Each row of numbers stands for one object and depends on some of the facts below. Use the named rows to name the rest.

Facts:
baste {π=fatin, testik, α=f}
betriso {π=mivi, buvis, α=d}
bofem {π=riflu, gistir, α=e}
bragra {π=sumul, α=c}
breroflir {π=baste, α=d}
bresti {π=tuguk, truste, α=d}
breval {π=skupak, gistir, α=d}
briflo {α=f}
bruklo {π=mivi, skeva, α=b}
brusemu {π=tritul, restu, α=a}
bruskeskur {π=bofem, α=c}
buvis {α=f}
dalin {π=plufir, tritul, α=c}
detral {π=dretefi, α=a}
dostul {α=c}
drakal {π=bruskeskur, α=e}
dretefi {π=riflu, momus, α=a}
drokam {π=plililis, plema, netreki, α=e}
drubo {α=b}
drubros {π=fatin, α=b}
drufir {π=fetin, duskuvun, buvis, α=a}
dukem {π=gomor, α=a}
dupluk {π=nule, faskul, α=a}
duskuvun {π=nibu, α=a}
fasa {π=kuvo, stulos, nedrer, zutrogrem, α=a}
faskul {π=trunim, grogro, nule, α=a}
fatin {π=flusal, sebral, α=a}
fetin {π=mivi, mufi, α=a}
fidur {π=nenir, buvis, α=d}
flenim {π=bruskeskur, grogro, grogrur, α=b}
flepek {α=d}
fligris {π=truste, bruklo, α=b}
flusal {α=a}
gistir {π=fetin, riflu, α=e}
gizis {π=taplak, α=b}
gobral {π=mivi, fasa, α=c}
gomor {π=zutrogrem, α=c}
gratrok {π=nakleflum, α=a}
grekel {π=nepin, gratrok, α=a}
grogro {π=buvis, α=c}
grogrur {π=plagru, α=a}
grosku {π=plufir, dostul, sumul, fasa, α=d}
kaplim {π=tiklin, α=a}
kastik {π=mivi, α=c}
kekun {α=b}
kive {α=a}
klezunis {π=dalin, brusemu, α=c}
kuvo {π=lemin, α=b}
lapli {π=grogrur, α=b}
laza {α=b}
lemin {α=c}
lomir {π=briflo, mufi, α=b}
melu {π=stulos, plidror, α=d}
mivi {π=flusal, plugom, α=a}
momus {π=segra, α=a}
mopo {π=plililis, α=b}
mufi {α=d}
nakleflum {π=dostul, duskuvun, α=a}
nedrer {π=grogro, stulos, dukem, α=b}
nefa {π=drubros, α=b}
nenir {α=a}
nepin {π=riflu, α=a}
netreki {π=zoluk, α=a}
nibu {π=briflo, α=d}
noplo {π=plema, brusemu, tiklin, α=a}
nule {π=grogro, poni, nedrer, α=a}
pibeta {π=trofes, α=a}
plagru {π=briflo, α=e}
plekal {π=drokam, segra, bragra, α=d}
plema {π=segra, α=a}
plesas {α=d}
plidror {π=drubo, α=b}
plililis {π=grogro, skeva, α=b}
pludas {π=fetin, α=a}
plufir {α=c}
plugom {π=grogrur, mufi, α=d}
pokol {π=gistir, lomir, α=b}
poni {π=bofem, dretefi, α=b}
restu {π=trofes, α=a}
riflu {π=kuvo, α=c}
sebral {π=flepek, α=a}
segra {π=plufir, α=a}
sibre {α=e}
skeva {π=pokol, laza, zoluk, restu, lomir, α=a}
skupak {π=riflu, plagru, α=c}
skuvel {π=nedrer, α=e}
sorom {α=c}
staples {π=lemin, α=d}
stulos {π=zoluk, α=b}
sumul {π=fetin, α=d}
taplak {α=a}
testik {α=b}
tiklin {π=riflu, tritul, lomir, α=f}
tritul {π=zutrogrem, α=b}
trofes {π=staples, α=b}
trunim {α=b}
trupes {π=sumul, α=a}
truste {π=skupak, bruklo, α=d}
tuguk {α=a}
vester {π=trupes, α=f}
zoluk {α=b}
zutrogrem {π=kuvo, plugom, buvis, α=b}
zuvoplek {π=baste, truste, gistir, nakleflum, α=a}

Some objects and their rows:
[  8  -5   0   0  -9   5  -5   9 -10  30  11   1  -1 -33 -12 -23  -1  -6
 -14   5   3   1  19  -9 -16  -7  21   6 -23   9  12] -> mivi
[-10  -6   3  16 -15  13  -3  17 -10  -1   9   8  -5 -31   1 -20  -1   5
 -14  15  -6  -1  17 -17 -16  -7  22   9 -20  12   4] -> kastik
[-11  -5  -4   4 -29  13  -3   8  -9  18  10  -3  -5 -29 -13 -22  -2  -6
  -7   6  -6   3  14  -9 -15  -6  19   7 -23   9  17] -> bruklo
[-11  -6  -5   1 -28   7   6   7 -11   9   9  -6  -8 -25 -15  -4  -3 -15
  -5   5  -5   0  15  -2 -15  -1  22   9 -24  17  20] -> fligris
[  2  -4  -4   7 -16  -1  -3  19  -9   5  10   7  -4 -30  -8 -20   1  -8
 -13   8  -2  -3  21 -16 -15  -6  23   8 -14   9   6] -> betriso
[ -9  -9  -5   1 -28  -1  -4   9  -8  11  11  11   1 -14 -12 -19  -3 -14
 -15   4  30  -1  31 -10  10   3  22  13 -22  10  31] -> faskul
[  0  -3  -5   3 -27  -4   0  14  -6  -1  10   2  -6 -24   5  -8   3 -10
 -15  12  -6  -2  17 -14 -10  -2  23  14 -21  11  11] -> bresti
[-10  -5  -1   5 -27  -8   7   6 -13  -1  10 -10  -6  -6 -11   7  -1 -13
  -2   5  -6  -3  19  12 -16  -7  23   9 -17   8  20] -> drubo
[ -5  -5  11   0 -29   3  -2  11  -7  10   8  -6  -5 -30  -9 -21  -2 -13
 -16   3  13  -1  17   3  -7   4  23  16 -24  18  20] -> zuvoplek
[-11  -5  -5   4 -29  -9  12   8  -9  -1  23 -11  -6   5 -15   7  -3 -15
   7   5  -4  -1  16  22 -16  -5  27   9 -16   6  35] -> sibre
[ -5   0  42   6 -14   3  -4  10  -8  -3   8  10  -5 -12  31  17   8   1
 -12  24  -6  -2  17 -18 -16   4  24  17 -22  26   5] -> dalin
[ -9  -4  23   7 -21   5  -3  14  -9  -1   8  12  -6 -20  16   8   1   1
 -11  20  -6  -2  18 -16 -15  -2  23  14 -22  23   7] -> klezunis
[-11  -3  -7   5 -28  -5  14   9  -7   3  16  -8  -5  -5 -11  -4  -2 -15
   1   3  -4   4  15  12 -16  -1  22  10 -23   9  36] -> drakal
[ -1  -5  18   1 -27  -3  -3   9  -9   9  11  -2  -6 -30  -8 -19  -1 -14
 -14   4   7  -3  18   2  -6   3  23  12 -24  11  22] -> sebral
[ -9  -1  -3   4 -23  -8  -3  10  -9  -2  10  -9  -6 -14   1   0   3  -8
 -11  16  -6  -3  27  -8 -13  -6  37  14 -10   7  11] -> plesas
[-11  -6  -4   5 -28  -7   7   8 -14   1  12 -11  -7  -7 -10   7  -3 -14
  -2   5  -6  -1  16  10 -14  -4  24  12 -15   8  19] -> kekun
[ -4  -4  -8   7 -23  -6  -1  19  -8   0  10   8  -5 -24  -5 -12   1 -11
 -15   9  -3  -3  22 -16 -14  -3  23   9 -12  12   8] -> fidur
[-11   0  -6   4 -28   7   3   9 -10   7  10  -9  -7 -32 -12  -4  -2 -14
  -5   6  -4   0  16   7 -14  -3  22  10 -24  26  18] -> pokol
[ -5  10  38   8 -15  -4   1  25 -11   1  12  30  -6 -33   4  10   9  -2
 -12  16  -6  -2  15 -19 -17  -1  25   8   7  44   0] -> gomor

Which object is each row?
No name comes twice in this set of rows, the named rows included.
[  7   8  -6   3 -26  -6  -2  15  -9   6   9   9  -4 -35  -9 -21   2   2
 -12   9  -3  -2  17 -16 -16  -6  24   6 -13  10   2] => plugom
[-12  -6  -6  27 -28   5  -4  27 -10  -2  10  30   5  -9 -12  -9  -2  -7
 -14  12   0  -1  30 -18  -4  -6  22  12   1  13  12] => grogro
[-10  -7  33  14 -10  -7  -4   9 -11  -4   9  -5  -5   6  23  17   0   2
  -9  27  -8  -4  17 -16 -14  -7  40  24 -20   5  10] => plufir
[  3   4  11   3 -21  -8   7  15  -8  -2   9   6  -6 -23  10   1   9  -9
 -15  12  -5   0  17 -15 -15   3  27  11 -15  25   5] => staples
[-13  34  20  18 -25  -1  -2  50  -3  -1   9  11  -7 -31  19   4  -1 -13
 -12  12  -4  -3  16 -15 -16  -4  35  16  -5  73   2] => riflu
[-11  17  21   2 -28  -7  -5   9 -11  -2   9  -3  -7 -30  -8   9  -2   5
  10  18  -7  -2  18  -8 -16  -8  47  11  -2   6  11] => briflo
[-10  -7  -7   7 -31  -6  16  10 -10   8  22  -6  -5  -1 -12   0  -2 -13
   0   4  -3   5  16   5 -15   0  22   7 -18   8  36] => skuvel
[ -7   3  -4   6 -19  -7  -3   9 -10   0   9  -9  -5 -29  -4 -11  -1  -2
 -10  15  -4  -4  29  -8 -16  -7  36  10 -11   7   7] => mufi
[ -8   5  -5   5 -27  -2  -2  22  -1  -1   6  -3  -5 -30   7 -11  -1 -13
 -14   9   2  -2  18 -13 -12  -3  22  20 -23  20  10] => breval
[-10   4  16   2 -27   0   0  18  -2   2   9 -10  -6 -28   0 -14  -1 -17
 -14   5  25  -2  17  13  -2  10  23  37 -22  45  24] => dretefi
[-11   6  17   3 -27  -7  20  11 -11  10  16   6  -9 -26 -10   9  -1 -16
  -9   5  -5   0  16   4 -16   5  24   8  -4  52  12] => kuvo
[ 10  -6  46   2 -14   6   7   7  -9  -1   9 -10  -6   7  24  -1   7 -13
 -15   5  -1   1  17   2  -6  21  23  40 -28  13  27] => segra

The same objects again, as new rows of numbers:
Known rows:
[ 18  -4  11   8 -20  13  -2   2  -9   4   4   9 -17  13  -5 -39   0  -5
  17 -18   2  12   3   8  -2   0] -> stulos
[-19  12  18 -22 -48  27   1 -22 -26   5  12  41  -2  18 -12  -9  45   8
   2 -13  -8  29 -19   3   5   4] -> tritul
[ -2  27   9  33 -12  21 -16 -19   1 -32  19  -4  61 -23  15 -17  -5   5
  38  -1  47  -3 -17 -18  19   9] -> gistir
[ 14  32  11  40  26  -4  17  -4 -24  -3  12  35  31  37 -15 -17  34  16
   3  45  21  -6 -12   1 -27  -7] -> plagru
[  0  32  18  -2  -2   2 -18   7  -7  -7  30 -14   3 -36 -13  17 -12  -5
  -1   1   7   4 -17 -18   4 -16] -> trupes
[  5  10  11  16 -14   3 -17   0   7   6  16   7   8   0   0  -3   8  -7
   0  -1  19  13   6 -10  -1 -16] -> vester
[  4   7  14  13 -14  15  -3  -1  -7   3   4  13  -5  11 -11 -22  -1   4
  16  -9  11   9  -6   3   7  -2] -> gizis
[ 22  18  -4 -11 -21  11  -8 -19 -12  -2  15  15 -16   6  17  -2  26   9
  -6   1  -8   6 -27   0   3 -10] -> brusemu
[-16 -21  -1   1  18  11   0  -6  13   1 -23  25  -3   5 -22 -11 -23  12
  26  -4   6  29  -7   1   5   7] -> drubo
[ 28  11  -8   7   5  10  -1   6  -7  -7   8  -4 -18  10  25 -33  10   4
   9   6   5  -4 -12  -2   3 -14] -> skeva
[ -7  41  13  35   9   3  13   7 -25   3  -4  33   9  38 -14 -20  19   9
   8  28  18  -2 -11  -1   6  -6] -> lomir
[ -5  10 -24   1 -44  29 -11 -16  -5 -15  17  18  65  19  21 -15  19   0
  46 -13  16  13 -17 -11  24  16] -> riflu
[ 13  14  -5   2  -4  10  -9   2 -10  -9  18   4  -3   0  15 -13   7   3
  13  -2  10   1 -17 -10  -2  -2] -> grekel
[ 36  22   0  -3 -14  -6 -29 -24  -2  18  41  14 -13 -26 -15  30 -13   4
 -13  -3 -19  16 -25   0  -4  -3] -> segra
[  8  23   8  29 -11  10  -1   0  -8  -4  -1  17   8  15   3 -30  -2   6
  23   2  25  -4 -10   2  19   5] -> pokol
[ -6 -26  -7 -12  14 -10  -9 -22  19   7  -4  16  22   4 -23  17 -21  15
  16   5 -16  30 -13   7   6 -10] -> plufir
[-45 -36  -1  -6  19  12  -5   9  17  -5  -6  16   9   3  -6 -12   3  -2
  22  -4  12  39  18 -18 -15 -12] -> buvis
[ 39  21  -1   2 -14  -5 -23 -18   0  11  34   7 -16 -17  -5  16 -12   1
  -8  -4 -15   9 -24  -4   0  -7] -> plema
[ 12  19  -6   5  -4  11  -9  -4  -9  -4  18   6   1   2  12 -10  13   4
  10  -1   7   8 -19  -7   2  -5] -> kaplim

Rows to name:
No name comes twice in this set of rows, the named rows included.
[  7   9  14  17 -13  16   3  15 -21   7  11   9   0  16 -16 -36   0 -12
  19  -4   8   5   1  -3  -8   0] => flenim
[ 14  20 -18  25 -17   9  -3  -2  -6  -6  13  11  57  31  15 -20  11   3
  32  10  17  -8 -15  -9  20   2] => skupak
[-22  20  26  -8   2  20   7  15  -6 -29  -9 -33 -17  -8  28 -28  24  15
  -1   4  14  -5 -14  -4  23 -39] => mivi
[  9  21  -9  22 -28  14 -13 -17   4   0  16  36  28  18  23  -7  30   0
   8   0  23  14 -13 -14  11  -3] => tiklin
[ -1  17  26   4 -19  -6 -17   2  -1   3  23 -14  31 -18 -24  15 -17  -7
   4   6  -7   4  -4  -2  10 -21] => bragra
[ 12  27   0   8   6   2  -4   6 -16  -3  21   5  -5   9  -2  -3  13   1
   2  16   5  -4 -14 -10  -6 -13] => duskuvun
[-39  42  37   6   6  17  -3  25  -7 -34   4 -31   9 -33   5  -5   5   7
  -1  12  27  -4 -10 -19  29 -35] => fetin
[ 37  -3  21  18  -9   2 -12 -19  -1  -2  23  -2  -1  -9  -4 -18   1   4
   5  -3   3   1  -8  13 -16  -8] => drokam
[ 17  11   3  21 -21  16 -10   4 -10   3  16  13  10   4  -6 -34 -16 -12
  35 -14  17   6  -5  -7   9  14] => poni
[ -7 -31   4  -2  26   8  -2 -26  15 -14 -10  13  13  -4  -6  -9  -7  20
  25   7  11  26  -6   6 -11  -1] => sibre
[-48   2  26 -29 -49  41   8  -6 -31  -6  10  30   5  15 -10 -21  58   1
  10 -15  -3  33  -5  -3   0   0] => zutrogrem
[ 22  -5  15  18 -13  11  -2  19 -16   6  12  -2 -20   7 -14 -50  -7 -16
  19 -13   6   5  10   0 -15  -2] => plililis

Now the same objects, written a new way:
Some rows with their names:
[  0   3  13  18 -10 -12  -1  14   1  -2 -17  38  13 -26  -1  10  14 -11
  -1  14   5  -5 -30  27  10 -19   7  21] -> melu
[  4  -5   6  23   0  -6   0   6  10  -6   6  20  12  10   2   5   4  -3
  15   6   9 -10 -43  19  21  -6   4 -18] -> stulos
[  1   0  -1   9  -4   1   3  19  -7  -6  -7  20   2 -19  -2  17  10   0
  19   3  21 -12  -5  22   7 -13   1   7] -> fasa
[-10  -3  -5  -4   4   3 -12  17   1   8   3 -21  19 -18  -7  -1  -2  -1
  17   3   0  -3  11  12  12   0 -43  -9] -> momus
[ -9  -3 -12  16 -29  -5  10  -3  13  -5  18  11   7  18  15   7 -10   0
  10   4  15  -1  -9  15 -12  22  -8 -10] -> lemin
[  1   3 -15   7 -19  -7 -13  13  41   2  30   3  22   3   7   2 -12   7
  19  -1  14  -5  -1   7  -9  28 -22 -19] -> plufir
[-13   7  -4   2  -2  -5  -3  25  13   4  18  45  19  -8  -6  -9  -7  -2
   6   4  21  -5  -1  10 -21   7  -5   3] -> dalin
[ -8  -9  -3  15  -4  -4  -2   6   2  -2  33  31  11   4  -6  -8 -16  -1
  12   1   1  -2 -16   8  -1   3  -3 -25] -> tritul
[-11  19  16  17  10   0  10   8 -24  -9  -5  31  19  -1 -28  -9   7   3
  -5   5 -16   3  14   0  -5 -19  21   3] -> fligris
[ -7  12  11  22  -6  -7  10   5 -14 -15   5  34  12   6 -11  -4  -9   3
   3   4 -12  -3  -2   3   7  -3  22 -10] -> bruklo
[ -5   0   8  15   5  -6  -1   7   5  -2   0  37  17   2 -10   1   5  -6
  10   4   1  -6 -28  12  11 -13 -11 -12] -> plililis
[ -5  22  19   3 -13  -9  -3   0   2 -22   5 -41  36  -1 -12   9  15   7
 -16   0 -42  -5  37  12   2  17  18  -4] -> baste
[ -4  12   0   6 -11   4   9   0 -14 -16   7 -45   6   2   1   1 -13   7
   1   4 -24   0  38   5   6  10   2 -11] -> tuguk
[  4  -7   3  12 -11   0   5  14  -1  -8 -10   1  -1  -6   8  22  14  -4
  16   5  20  -9 -16  22  22  -7  -7   4] -> dukem
[ -3   8   2  13 -17  -8  14  15  12  -3 -12  37  11   6   7  18   9   1
  13   5  29  -4 -14  18   2   5   3  10] -> gomor
[ -6   0   2  21  -6  -6   2  -3  -5  -8  23  22   9  14  -1  -7  -9  -5
  13   4  -6  -4 -20  11  -2   3  -3 -20] -> laza
[ -4  -4  -3  -2 -17  10  11  18   7  -2  -6 -63  19 -11   7 -11  -2   7
  -7  13 -14  -3 -11  24   5  -9   8  -3] -> kive
[  3  29  13   9 -22 -14 -12  -5  14 -20   1 -51  21  -3   6  -2   5   4
 -12  11 -49 -13  21  16  14  32  24  -9] -> flepek
[-11  13  -7  10 -20  -4  -2  -8  15  -1  11  -4  14  21   4   3 -17   6
  14   2  16   7  18  -6   3  27 -34 -10] -> riflu

Which object is each row?
No name comes twice in this set of rows, the named rows included.
[ -9  -5  -3  14 -29 -10   7   1  -7  -3  26  11   0 -17   7  -4 -22 -11
   2  10 -12  -3 -15   9 -11  -1   0  -1] => staples
[ -5  21  10  10   1  -8  11  19   0 -11 -27  57  16  -5  -5  12  13   5
   4   3  19 -10   4  13  -9  -2  17  21] => gobral
[  7  22   7  13 -17  -2  -3   6   2 -28  -5 -42  10   3  16  -1  10  12
   8   1 -26 -19  34  24  10  24  20 -22] => flusal
[  1   2  11  21   4  -3  -1   5   6  -2 -15  27  14   6  -5  15  14  -1
  12   7  22  -6 -35  18  25 -17   0  -3] => nedrer
[  7   2  -7   0   2   7  -6  32  16  -6   6  -2  12 -25 -18   6  -6  17
  13  -2  15 -11  16  13  10   3   2  -5] => trupes
[ -4  33  22   9 -13 -15 -11   5  -5 -18  -2 -24  28 -15 -11  -7  12   5
 -13  11 -46  -6  32   7   4  14  23   8] => breroflir
[ -1  30  14  16  -4  -3  -8  -2   5 -19   3 -35  30  13  -9 -15   9  10
  -5   4 -40  -7  22   9  13  28  20 -28] => testik
[ -4  15  11  14 -23  -8   0  -7 -10 -11  19  -4   4  -2  -7   3 -22   2
  -5   7 -33   8  30 -11   3  21   5   1] => truste
[ -3  25  12  13 -15  -8  11  17  -1 -16 -25  40  15   2  -4   6  12  12
   2   3  10  -5  21   9  -7  13  22  19] => kastik
[ -9  15   3   9  -4  -2   8  -3  11   0 -21  -3  19  19   4  14  -3   7
   7   7  21  13  11  -3  20  14 -30   8] => bruskeskur
[ -6   7  13  17   5   4  12   7 -12  -7 -11  25  12   8 -21   3  -8   4
   1   7   2   5  -6  -7  19 -23   6   6] => lapli
[-14  30  20   3   8   3   6  17 -31 -16 -21  -3  20 -22 -21  -2  14   6
  -5   2 -23  -1  45   4  -1  -4   3  14] => zuvoplek
[ 10   7  -3  11 -19 -10 -13  16  30  -2  29  11   3 -20 -11  10 -25  12
  10   3   0 -11   9 -10  16  20   4  -6] => sumul
[  1   8   3  11 -15  -5   8   6  -2  -5   9   3  -1 -11 -13   9 -21   7
   4   6 -12   3  23 -18  13  10   4  10] => nibu

